Below is a small trained network, with its code and all its weights. Each question gives an input and a class and asks what happens when units are switched off, that is, made to give their printed mean instead of their output.

import numpy as np


def w(rows, s, z=0):
    codes = np.array(rows[::2]) - 128.0
    scale = np.full(codes.shape[1], s)
    scale[-1] = z or s
    return codes * scale


def norm(h):
    return h / np.sqrt((h * h).mean(-1, keepdims=True) + 1e-5)


def f(y):
    return y / 2 * (1 + np.tanh(0.7978845608 * (y + 0.044715 * y**3)))


def log_softmax(a):
    a = a - a.max(-1, keepdims=True)
    return a - np.log(np.exp(a).sum(-1, keepdims=True))


def net(x, mask):
    res = np.array(x, float).reshape(1, 6) / 4 @ E
    u = 0
    for l in range(4):
        y = f(norm(res) @ A[l][:, :-1].T + A[l][:, -1])
        res = res + np.where(mask[u : u + 5], y, B[l][:, -1]) @ B[l][:, :-1]
        u += 5
    return log_softmax(norm(res)[-1] @ U[:, :-1].T + U[:, -1])


A, B = {}, {}
E = w([
[175,81,47,93,58,115,94,185],'x0',
[140,96,190,59,178,197,95,194],'x1',
[143,89,125,139,158,129,92,94],'x2',
[84,80,150,123,89,156,152,105],'x3',
[130,68,93,65,183,82,255,137],'x4',
[138,93,105,242,147,191,167,188],'x5',
],0.0094)
A[0] = w([
[146,155,97,123,165,119,129,143,34],'0.n1',
[131,143,94,72,172,134,230,135,22],'0.n2',
[8,40,138,99,37,200,148,82,3],'0.n3',
[238,255,77,136,253,57,87,192,53],'0.n4',
[127,110,118,190,128,200,167,168,101],'0.n5',
],0.0086,0.0066)
B[0] = w([
[96,123,130,117,101,142,181,156,81],'0.n1',
[193,102,115,132,137,138,148,65,206],'0.n2',
[29,50,166,158,67,150,189,134,182],'0.n3',
[12,8,183,141,55,188,164,87,252],'0.n4',
[44,159,62,79,182,123,99,122,251],'0.n5',
],0.013,0.0026)
A[1] = w([
[122,92,163,158,33,185,200,145,67],'1.n1',
[77,174,210,132,229,149,161,69,69],'1.n2',
[219,36,77,150,62,101,85,180,1],'1.n3',
[150,172,52,216,39,52,214,58,66],'1.n4',
[156,19,2,36,81,184,65,195,115],'1.n5',
],0.0066,0.0074)
B[1] = w([
[122,65,198,121,130,88,67,164,150],'1.n1',
[97,142,186,160,131,2,119,235,176],'1.n2',
[115,120,130,48,48,102,131,234,131],'1.n3',
[148,136,155,210,183,60,62,47,207],'1.n4',
[120,178,210,174,119,23,158,175,253],'1.n5',
],0.0086,0.0044)
A[2] = w([
[125,114,151,46,118,169,123,140,55],'2.n1',
[94,159,150,42,83,104,138,68,40],'2.n2',
[112,205,129,11,124,118,113,75,2],'2.n3',
[161,119,202,45,180,221,128,234,66],'2.n4',
[147,141,76,216,159,203,191,188,54],'2.n5',
],0.011,0.0044)
B[2] = w([
[112,127,91,221,164,130,136,127,154],'2.n1',
[71,94,62,145,183,165,90,195,212],'2.n2',
[134,119,58,150,160,138,90,204,187],'2.n3',
[141,151,91,227,111,66,126,6,253],'2.n4',
[69,127,109,72,201,127,59,127,192],'2.n5',
],0.014,0.004)
A[3] = w([
[150,212,161,130,40,242,59,117,182],'3.n1',
[209,59,109,54,186,96,248,88,128],'3.n2',
[104,70,152,130,107,234,162,153,84],'3.n3',
[93,216,172,137,175,101,140,163,253],'3.n4',
[131,156,212,131,223,156,152,93,176],'3.n5',
],0.011,0.004)
B[3] = w([
[170,106,111,66,156,217,247,141,236],'3.n1',
[138,171,144,129,96,236,95,152,235],'3.n2',
[134,89,167,129,107,65,53,69,173],'3.n3',
[175,89,54,75,77,90,143,134,254],'3.n4',
[181,121,149,97,41,129,88,199,212],'3.n5',
],0.013,0.0054)
U = w([
[18,31,169,150,94,173,139,141,114],'0',
[153,109,116,119,130,126,103,137,249],'1',
[82,137,60,102,231,109,46,183,120],'2',
[174,156,112,196,128,80,124,23,107],'3',
[197,130,96,91,131,240,156,143,113],'4',
[164,145,168,108,67,52,119,243,110],'5',
[127,159,188,92,179,105,143,125,89],'6',
[99,248,213,95,245,125,176,136,63],'7',
],0.013,0.016)

Each question gives the input, the list of numbers given to net, and the class t.
The units are the neurons (one row each of A and B). Each row of codes is followed by its name. A weight is (code - 128) times the scale printed after its matrix; where a second scale follows, it is the last column's (A, B and U).
mask holds one flag per neuron, layer by layer. A switched-off neuron (its flag False) gives its mean, the last column of its row in B, instead of its output. The means were averaged over made-up inputs and are rounded, as every weight is.
A unit's drop is (log p(t) with every unit on - log p(t) with that unit switched off) / (log p(t) with every unit on - log p(t) with every unit switched off).
The circuit of an input: a set's keep is (log p(t) with only the set's units on - log p(t) with every unit switched off) / (log p(t) with every unit on - log p(t) with every unit switched off). Starting from the 12 units with the biggest drops (on a tie, the unit counted first), units are removed one at a time, each time the one whose removal leaves the highest keep (on an exact tie, the one counted first), for as long as the keep stays at least 0.8.
circuit, biggest first: the units of the circuit, biggest drop first
unit that matters most: the unit with the biggest drop
top k neurons: the k neurons with the biggest drops, biggest first
top k neurons in layer l: the k neurons of layer l with the biggest drops, biggest first
input [-4,-1,-5,4,-8,-8], class 2: unit that matters most => 2.n2
input [7,1,-1,2,7,-4], class 4: top 3 neurons => (3.n2; 0.n2; 1.n2)
input [0,-5,-2,6,-2,-6], class 0: top 2 neurons => (0.n3; 0.n5)
input [8,-6,4,1,3,5], class 5: circuit, biggest first => (1.n5; 1.n3)
input [8,-5,-3,0,-8,-2], class 4: circuit, biggest first => (3.n1; 2.n4)
input [5,-8,-7,-7,5,-3], class 3: circuit, biggest first => (1.n4; 3.n5)
input [-7,6,-1,-5,6,-2], class 5: top 2 neurons in layer 3 => (3.n5; 3.n1)
input [-6,-6,-7,7,8,-8], class 2: top 3 neurons => (2.n2; 2.n3; 0.n4)
input [5,5,-7,-7,8,8], class 2: top 3 neurons => (2.n5; 0.n5; 3.n1)
input [8,4,7,-1,-6,-3], class 5: top 3 neurons => (1.n5; 1.n3; 3.n2)
input [8,0,-2,-5,-6,-8], class 2: top 4 neurons => (2.n2; 2.n3; 3.n5; 1.n2)
input [4,6,2,3,0,8], class 2: top 2 neurons => (0.n5; 2.n5)
input [-3,7,-5,-2,-1,8], class 2: top 2 neurons => (2.n5; 0.n5)
input [-3,2,-1,-4,-6,-3], class 4: unit that matters most => 3.n1
input [-8,4,4,3,1,-2], class 5: top 2 neurons => (1.n2; 3.n5)
input [-3,3,3,-4,-8,-7], class 4: top 2 neurons => (3.n1; 0.n5)
input [8,4,6,4,6,7], class 5: top 2 neurons in layer 1 => (1.n5; 1.n3)
input [2,-5,-8,-8,5,-8], class 0: top 2 neurons in layer 0 => (0.n4; 0.n5)
input [3,-6,-2,-8,5,5], class 0: top 2 neurons => (0.n4; 2.n4)
input [6,7,4,2,5,-5], class 3: unit that matters most => 2.n4
input [-1,-7,5,-2,8,-2], class 4: top 2 neurons in layer 1 => (1.n5; 1.n2)
input [6,4,4,7,6,8], class 2: circuit, biggest first => (2.n5; 0.n4)
